Each row has a name. After each piece below comes the name of the row it's from, unless a question asks for something else. Each question is about the rows just above it.

[112 144 155  83 100 113 131] : R
[183 112 129 152 143 156 179] : H
[130 172  74 161 117  99 100] : Q
[167  99 128 137 143 145 173] : J
[116 150 116  73 162 121 100] : M
[131 171  73 162 116 101 100] : A
[136 155 177 170 167 167 162] : U
[157 127 156 167 161 140 145] : Z
[131 171  73 162 116 121 100] : E
[183 179 156 152 129 113 143] : C
[ 64 168  86 140 137  79 137] : N
Put [131 113 100  83 155 144 112] back in order: which row is it? -> R
Shift each entry of [128] by -1 times 1: -> [127]
Put [129 152 183 179 156 112 143] back in order: which row is it? -> H
[100 121 116 162  73] is which row, read backwards? -> E
Which row holds [143 113 129 152 156 179] read backwards? -> C

[139 138 114 132 195 118 129 146 145 118 132 122 117 133 111 119 152 139
 117 122 128 125 119 139 140 130 148 111 132 143 127 138 115 132 155 135
 116 133 170 114 133 140 138 124 128 144 120 122 119 144 118 120 127] -> S
[128 118 114 135 124 195 132 119 115 130 139 133 138 116 132 111 128 146
 132 155 122 139 138 128 118 148 140 129 133 144 145 117 120 132 120 140
 119 133 170 111 122 144 114 138 152 122 143 127 118 119 117 139 125] -> D
[118 120 124 128 176 140 123 164 119 123 112 116  80 121 138 151 107 145
 119 116 122 142 125 126 145 146 110 130 120 144 117 121 134 132 131 130
 136 129 120 144 116 127 124 107 145 114 143 118 123 141 109 103 106] -> W
Move every entry of [107 145 119] by -1 step of 1. -> [106 144 118]
Shift each entry of [133] by +1 times 1: -> [134]
Which row holds this, read backwards? [128 122 117 139] -> S
Which row holds these entries in another order? [127 120 118 144 119 122 120 144 128 124 138 140 133 114 170 133 116 135
 155 132 115 138 127 143 132 111 148 130 140 139 119 125 128 122 117 139
 152 119 111 133 117 122 132 118 145 146 129 118 195 132 114 138 139] -> S
Put [111 111 114 114 115 116 117 117 118 118 118 119 119 119 120 120 122 122
 122 124 125 127 127 128 128 129 130 132 132 132 132 133 133 133 135 138
 138 138 139 139 139 140 140 143 144 144 145 146 148 152 155 170 195] back in order: which row is it? -> S
[129] with -1 step of 1 on every entry: -> [128]
Which row holds this, read backwards? [127 120 118] -> S

[100 134  93 108]  F
[ 78 131  99 118]  B
[ 79 130  94 117]  T
[ 99 118 130  78]  K
[ 70 133 107 120]  V
[ 89 101 122 126]  G
[100 134  93 123]  P
[ 95 139  96 113]  X
Move every entry of [131] by -1 step of 1. -> [130]
Which row holds this, read backwards? [130 118] -> K
Which row holds this, read backwards? [117  94] -> T
Which row holds these entries in another order? [131  99  78 118] -> B
[78] with +1 step of 1 on every entry: -> [79]
Shift each entry of [130  94] by -1 times 1: -> [129  93]

[115 165 150 115 119 108 147  99 140 158  95 121 102 132 107 116 106 132
 132 137 113 133 108 161  98  95 131 110  96 131] : rumom
[143 127 146 119 151 140 127 127 118 127 142 130 124 117 117 124 133 138
 144 146 117 120 127 120 149 131 143 120 133 122] : bedi
[100  90 171 139 132 136 131 136 128 132 128 135 123 136 141 143 126 124
 128 135 132 130 126 132 125 127 135 133 122 129] : luso
[113 167 151 113 118 106 148  97 140 159  94 120 100 132 106 115 105 131
 132 137 111 132 106 163  96  93 130 108  94 130] : nevig
[117 129 115 124 142 135 149 142 146 118 121 138 118 119 139 145 117 125
 134 151 143 112 113 122 129 132 151 117 115 115] : bosof
[126 129 131 120 143 134 136 128 136 122 127 133 123 119 127 130 119 140
 142 143 143 119 123 121 135 127 144 120 124 122] : kon
[132 131 142 116 139 130 126 119 123 128 132 125 126 118 117 117 124 146
 144 133 138 123 127 123 138 125 134 119 131 124] : Risem
[117 129 115 124 142 135 149 142 146 118 121 138 118 119 139 145 117 125
 134 151 143 112 113 122 129 129 151 117 115 115] : fetum
[132  91  95 130 123 133 108 167 102  90 171 119 157 108 145 132 171 110
 109 102 132 109 141  90 165 179 108 134 169 109] : situl
[117 127 120 123 131 128 134 125 143 120 118 132 129 124 125 127 119 128
 129 135 131 125 126 123 124 125 135 126 124 127] : dep
[118 151 146 117 129 141 113 143 139 117 135 124 132 119 115 125 134 149
 129 151 142 115 112 117 121 138 115 145 118 122] : dig
[127 128 125 127 140 135 139 136 135 124 127 135 121 124 136 140 121 130
 135 143 140 119 120 125 131 129 144 122 120 121] : beput
[132 128 136] is which row, read backwards? -> luso
Which row holds this, read backwards? [138 133 144 146 124 117 117] -> Risem
Which row holds these entries in another order? [115 115 117 151 132 129 122 113 112 143 151 134 125 117 145 139 119 118
 138 121 118 146 142 149 135 142 124 115 129 117] -> bosof
[136 124 121 135 127] is which row, read backwards? -> beput
[129 122 133 135 127] is which row, read backwards? -> luso
[171  90 102] is which row, read backwards? -> situl

[177  95 182  82  57  57] = Bome
[176  89 178  90  56  56] = Vegen
[167  93 177 109  64  64] = pef
[158  98 177  92  56  56] = Vibu
[ 89  56  56 178  89 176] = Getu
[175 119 186  96  76  76] = Vapof
Which row holds this, read backwards? [ 57  82 182  95] -> Bome
Which row holds [56 90] read backwards? -> Vegen
[56 89] is which row, read backwards? -> Getu
[ 56  56  90 178  89 176] is which row reordered? -> Vegen

[127 110 129 128 127 129 129 126 128 129 127 137 124 128 128 131 127 129
 129 127] : nikip
[127 111 129 128 128 129 128 126 128 129 129 137 123 128 128 130 128 128
 129 128] : Boneg
[127 112 129 128 128 129 129 126 128 129 126 135 125 128 128 130 127 128
 129 127] : tera
[127 106 129 127 127 130 129 125 128 129 127 138 123 128 128 131 127 129
 130 127] : nopig
[127 106 129 129 128 129 130 125 129 130 120 135 126 129 129 132 126 129
 130 128] : bef
[125 131 124 128 124 127 126 127 131 128 125 123 130 130 123 131 122 127
 129 130] : Kul
[126 124 130 132 131 122 128 125 126 128 126 128 126 130 126 128 128 124
 126 132] : mam
[124 122 131 131 130 123 128 126 126 130 123 127 127 128 125 129 130 124
 127 131] : mivaz
Put [112 125 126 126 127 127 127 128 128 128 128 128 128 129 129 129 129 129
 130 135] back in order: which row is it? -> tera
Move every entry of [128] by -1 step of 1. -> [127]
Which row holds these entries in another order? [131 127 124 130 129 125 128 127 127 123 130 126 126 128 123 130 131 131
 122 124] -> mivaz
which: [127 112 129 128 128 129 129 126 128 129 126 135 125 128 128 130 127 128
 129 127] -> tera
Move every entry of [125] by +1 step of 1. -> [126]
Put [127 130 129 127 131 128 128 123 138 127 129 128 125 129 130 127 127 129
 106 127] back in order: which row is it? -> nopig

[140 141 143 111 134  97 117 125 137 118 138] = ded
[ 90 123 103 169 104  98 145 156 119 136 120] = zenas
[140 141 126 123 136 159 124 118 125 132 128] = tafid
[165 118 160  91 177  78  77  81 146 110 130] = faka
Which row holds this, read backwards? [125 118 124] -> tafid
Where do [140 141 143 111 134  97 117 125 137 118 138] appear? -> ded

[125 147 103 111 101 145 129 136 124 150 115 129 133 122 126 136 131 109
 111 143 115 152 156 134 121 131 134 137 123 119 129 125 116 142 129 128
 142 124 125 105 132] : Goda
[150 125 121 129 132 145 126 111 152 124 137 128 129 116 119 142 125 123
 136 125 129 142 134 143 105 111 147 124 108 115 131 103 131 156 129 101
 133 134 115 136 122] : rafo
[128 122 136 123 137 115 149 109 126 101 139 114 118 142 137 112 133 145
 147 131 129 148 104 123 107 116 114 158 123 132 134 139 124 120 104 128
 125 139 148 137 111] : Govop
[129 136 124] with -1 step of 1 on every entry: -> [128 135 123]
[101 103 105 108 111 111 115 115 116 119 121 122 123 124 124 125 125 125
 126 128 129 129 129 129 131 131 132 133 134 134 136 136 137 142 142 143
 145 147 150 152 156] is which row reordered? -> rafo
[131 115 108 124 147] is which row, read backwards? -> rafo
Shift each entry of [129 101 133] by +1 times 1: -> [130 102 134]
Shift each entry of [156 129] by +1 times 1: -> [157 130]

[ 88 131 138 132 120 100 116 157 140 128 128 107 126 121 118 122 151 128
 164 127 135 132 109 113 146] : vob
[138 151 132 164 121 128 118 126 146 109 107 131 113 128 128 127 122 120
 116  89 135 132 140 100 157] : veful
[ 70 126 160 159 123 126  82 133 147 128 149 113 109 119 119 169 155 132
 166 145 143 123  95 102 137] : mepo
Which row holds [157 100] read backwards? -> veful
Move every entry of [120 100 116] by -1 step of 1. -> [119  99 115]
Put [146 113 109 132 135 127 164 128 151 122 118 121 126 107 128 128 140 157
 116 100 120 132 138 131  88] back in order: which row is it? -> vob

[113 127 116 121] : Beni
[127 115 121 113] : nud
[136  74  92 114] : kede
[134 101 111 123] : fefa
[116 127] is which row, read backwards? -> Beni
[116 121 127 113] is which row reordered? -> Beni
Move every entry of [136] by +1 step of 1. -> [137]
Which row holds this, read backwards? [115 127] -> nud

[119 133 128 133 138 137 130 134 123 121 141 151]  gogir
[118 115 137 130 198  92  85 115 131 147 137 137]  rit
[137 133 120 128 151 138 130 133 123 141 119 134]  lufo
[134 123 137 120 119 133 130 128 138 151 141 133] is which row reordered? -> lufo
Shift each entry of [128 151] by -1 times 1: -> [127 150]
[118 115 137 130] with +1 step of 1 on every entry: -> [119 116 138 131]

[100  81 104 100 172] : kofin
[103  93  74 105 158] : ret
[105  90 193 117 130] : tekot
[ 99  79 172 107 158] : Vorab
[142 143 153 112  63] : Laru
[114 107 196 121  99] : pekad
[153 155 123 101  69] : nuru
[ 97  75 140 101 172] : fuze
[127 127 181 120  74] : mubis
Which row holds this, read backwards? [75 97] -> fuze
[193  90 105] is which row, read backwards? -> tekot

[109  98  89  88] : Noso
[134 112 137 115] : gage
[ 95 132 177 117] : ripez
[117 174 148 175] : fibi
[ 99 100 137  93] : tuva
[141 131 149 113] : Bez
[101  86 136  96] : lazuf
[150 169 104 133] : mirul
[112 109 133 137] : rugu
[131 148 141 113] : lok
[131 184 161 171] : palel
[151 113  71 134] : zifip
Move every entry of [ 95 132 177] by +1 step of 1. -> [ 96 133 178]
[148 141 113 131] is which row reordered? -> lok
Shift each entry of [150 169 104] by +1 times 1: -> [151 170 105]

[103 101 140 185 122] = Kud
[103 140 101 163 136] = Gita
[136 127 131 162  57] = bot
Put [ 57 136 127 131 162] back in order: which row is it? -> bot
Move every entry of [136 127 131 162] by +1 step of 1. -> [137 128 132 163]
[101 140 103] is which row, read backwards? -> Gita
Shift each entry of [131] by +1 times 1: -> [132]
Shift each entry of [103] by -1 times 1: -> [102]
[136 127 131 162] with -1 step of 1 on every entry: -> [135 126 130 161]

[126  56 130 160] -> noz
[132 117 129 131] -> vav
[146 110 107 130] -> tever
[110 146 107 136] -> mebe
[110 146 107 131] -> mik
Put [131 129 117 132] back in order: which row is it? -> vav
Move every entry of [110 146 107] by +1 step of 1. -> [111 147 108]
Move every entry of [56] by -1 step of 1. -> [55]
Which row holds these entries in another order? [107 110 130 146] -> tever
Put [107 110 131 146] back in order: which row is it? -> mik
Shift each entry of [132 117] by -1 times 1: -> [131 116]
[130 107] is which row, read backwards? -> tever

[109  94 102 127  91 131 114 130  83  89] : Let
[114 131  90 127  93  83  89 109 102 130] : febu
[105 110 111 111 130 119 142 115 114 109] : Tume
[ 91  83 131  89  93 102 127 109 130 114] : duze
Which row holds this, read backwards? [ 91 127 102  94] -> Let
[110] with -1 step of 1 on every entry: -> [109]
Which row holds this, read backwards? [102 109  89  83  93 127] -> febu
Which row holds [ 91 127 102] read backwards? -> Let
Which row holds these entries in another order? [127  93  83  89 109 102 130 114 131  90] -> febu
Which row holds these entries in another order? [114  91  83 131  89  93 102 127 109 130] -> duze

[128 108 125 135 116 137 131 117 115  96 151 122 115 129 118 140 108  93
 148] = Fen
[ 86 115  74  74  91 112 113 116  84 140 129 150  82 104 118 169 103 166
 116] = vit
[115 106 126 131 130 151 163 120 134 134 147 101 156 112 118 169 103 106
 156] = fomi
which: [ 86 115  74  74  91 112 113 116  84 140 129 150  82 104 118 169 103 166
 116] -> vit
Move every entry of [137 131 117 115] by +1 step of 1. -> [138 132 118 116]

[132 119 110  71 111] -> kiba
[120 121 110 111  71] -> forig
[121 121  71 110 111] -> doneb
[ 71 121] is which row, read backwards? -> doneb
[ 71 110 111 121 121] is which row reordered? -> doneb
Which row holds [111 110  71] read backwards? -> doneb

[142 144 116 109 129 122 135 123 125 113 131 100 135 142 148 150 134 142
 113 106 117 152 160 122 121 127 139 165 125 127 119 112 167 118  99 137
 158 144 148 101 118 112 122 135 107 138 112 123 119 174 122 136 131 130
 154 157 119] : Saro
[114 108 118 144 103 142 125 116 148 129 131 128 137 119 131 123 106 129
 156 152 107 120 123 136 136 114 133 113 112 133 140 140 119 139 145 129
  98 107 119 151 129 135 117 122 157 113 135 124 128 115 150 132 133 109
 125  90 129] : megu
[126 127 117 125 105 113 150 133 121 133 110 107 127 128 154 150 124 137
  92  98 139 159 164 139 126 135 115 146 134 149 104 121 142 102 110 142
 144 136 151  97 101 119 138 119  84 126 106 113 108 153 122 146 126 133
 151 141 125] : punof
[126 127 117 125 105 113 150 133 121 133 110 107 127 128 154 150 124 137
  92  98 139 159 164 139 126 135 115 146 110 136 133 142 118 142 142 132
  97 101 115 147 125 137 116 118 158 111 134 123 127 118 147 131 131 110
 122  99 127] : virig
[103 131 135 152 128 139 123 129 137 136 160 137 127  98 104 115 123 120
 133 132 125 119 101 110 135 129 122 110 132 133 148 131 119 127 145 102
 109 119 117 148 147 138 118 139 196 133 124 124 121  95 165 143 145 119
 121 102 134] : dunod
[135 105 121 145 111 137 115 110 154 128 123 136 146 112 142 121 130 148
 160 152 119 126 116 135 129 115 125 138 111 147 113 139 109 127 150 151
 106  96 114 126 128 135 111 107 146 111 129 103 116 119 133 126 120 124
 114 141 116] : Fimip
[148 132 152  88 154 145 118 124 126 117 119 130 107 162 116 119 139 134
 132 121 156 116 133 133 143 139 132 102 135  91 140 129 122 142 119 115
 141 126 117 144 142 140 148 154 107 150 152 153 169 137 109 114 125 129
 118 141 133] : Beg
[140  99  95 152 115 108 134 126 135 132 122 146 133 135 143 134 126 135
 134 131 109 121 124 144 114 123 139 170 109 157 106 124 125 127 148 153
 110 130 119  94 116 111 124  85 112 110 135 109 109 131 120 127 118 128
 118 130 131] : ludi
Move every entry of [153 110 130 119] by -1 step of 1. -> [152 109 129 118]
[141 114 124 120 126 133] is which row, read backwards? -> Fimip
Move every entry of [129 122] by +1 step of 1. -> [130 123]

[166  92 175 155 140 164]  refop
[141 151 154 100 123 175]  birer
[160 130 104  97  90 192]  mabek
[ 93  84 122 132 171 118]  Pozu
[138 148 123 139  62 135]  pili
[148 104 109 158 103 111]  vubit
[147 111 103 109 104 158]  bafif
[110 150 121 184 140 164]  kemo
[100 151 123 154 176 141]  lezuz
[ 93  84 132 170 118 122]  fovi
[158 109 147 104 111 103] is which row reordered? -> bafif
[122 118 170 132  84  93] is which row reordered? -> fovi
Put [135  62 139 123 148 138] back in order: which row is it? -> pili
Put [175 123 100 154 151 141] back in order: which row is it? -> birer

[125 129 162 147 118 154]  Tur
[109 184 121  93 162 101]  Pez
[ 93 101 184 122 109 162]  fubi
Which row holds these entries in another order? [109 162 122 184  93 101] -> fubi
Which row holds this, read backwards? [101 162  93 121] -> Pez
[184 121  93] with -1 step of 1 on every entry: -> [183 120  92]
Which row holds these entries in another order? [109 122 101 162  93 184] -> fubi
Move every entry of [121  93 162] by +1 step of 1. -> [122  94 163]
[184 101] is which row, read backwards? -> fubi

[116 127  89  95 128 160 123 142 172 131 141 121 176 136 101] : vaga
[145 127  89  95 120  84 137  77 115 105 145  63 104 141  88] : kemit
[171 137  83 120 121  71 110  72  76  93 149 124  62 163 127] : beso
Move every entry of [104] by +1 step of 1. -> [105]
Which row holds [149  93] read backwards? -> beso
[ 89  95 128 160] with -1 step of 1 on every entry: -> [ 88  94 127 159]
which: [145 127  89  95 120  84 137  77 115 105 145  63 104 141  88] -> kemit
Shift each entry of [145  63] by +1 times 1: -> [146  64]

[165 131  82 129 146 133 152  81 122 133 139 134 112 148 129 140 119 132
 105 140 121 101 141 109 100 117 159 133 152 100  63] = Rigu
[ 98 127 148 146 150 116 135 177 138 139 120 130 141 151 111 110 116 164
 133 123 133 127 125 142 152 111  98 165 134 165 193] = lofum
[121 125 152 135  82 138  84 100 128 141 112 128 130 123 147 124 150 115
 172 122 131 143 120 124 129 135 124 105 136 137 134] = gidip
[106 101 173 127  85 156  88 129 139 130 121 153 115 121 129 103 146 107
 150 118 130 140  95 141 146 168 140 128 126 137 152] = Fovol
[121 125 111 115 137  99 137 150  98 103 139  84 152  71 141 175 134 100
 125 133 126 134 168 122 128 115 109  81 103 104 111] = dap
Which row holds [127  98] read backwards? -> lofum
[128 115 109] with -1 step of 1 on every entry: -> [127 114 108]
which: [121 125 152 135  82 138  84 100 128 141 112 128 130 123 147 124 150 115
 172 122 131 143 120 124 129 135 124 105 136 137 134] -> gidip
Which row holds these entries in another order? [110 164 138 134 111 116 130 177 135 152 139 150 148 133 111 133  98 123
 116 127 125  98 151 165 193 120 165 146 142 127 141] -> lofum
[115 128 122 168 134] is which row, read backwards? -> dap
Which row holds this, read backwards? [ 71 152  84] -> dap

[121 185 125 138 107 113 108 110 101] = lokov
[125 136 107 113 108 182 110 138 106] = kifu
[104 110 107 113 122 137 125 185 108] = Gepal
[122 125 108 113 107 185 110 138 104] = motu
Which row holds this, read backwards? [138 110 185 107 113 108 125] -> motu
[110 138 104 122 125 108 113 107 185] is which row reordered? -> motu
Which row holds [104 138 110 185 107 113 108 125] read backwards? -> motu
Which row holds this, read backwards? [108 113 107 138 125] -> lokov

[162 108 116 158] = kipi
[116 146 144  77] = damu
[114 151 147  63] = pedi
[143 146 116  77] = momed
[129 108 109 134] = pamo
[142 112 116 151] = mupep
[130 110 113 104] = Tige
Shift each entry of [110] by -1 times 1: -> [109]
Which row holds these entries in another order? [ 77 144 146 116] -> damu

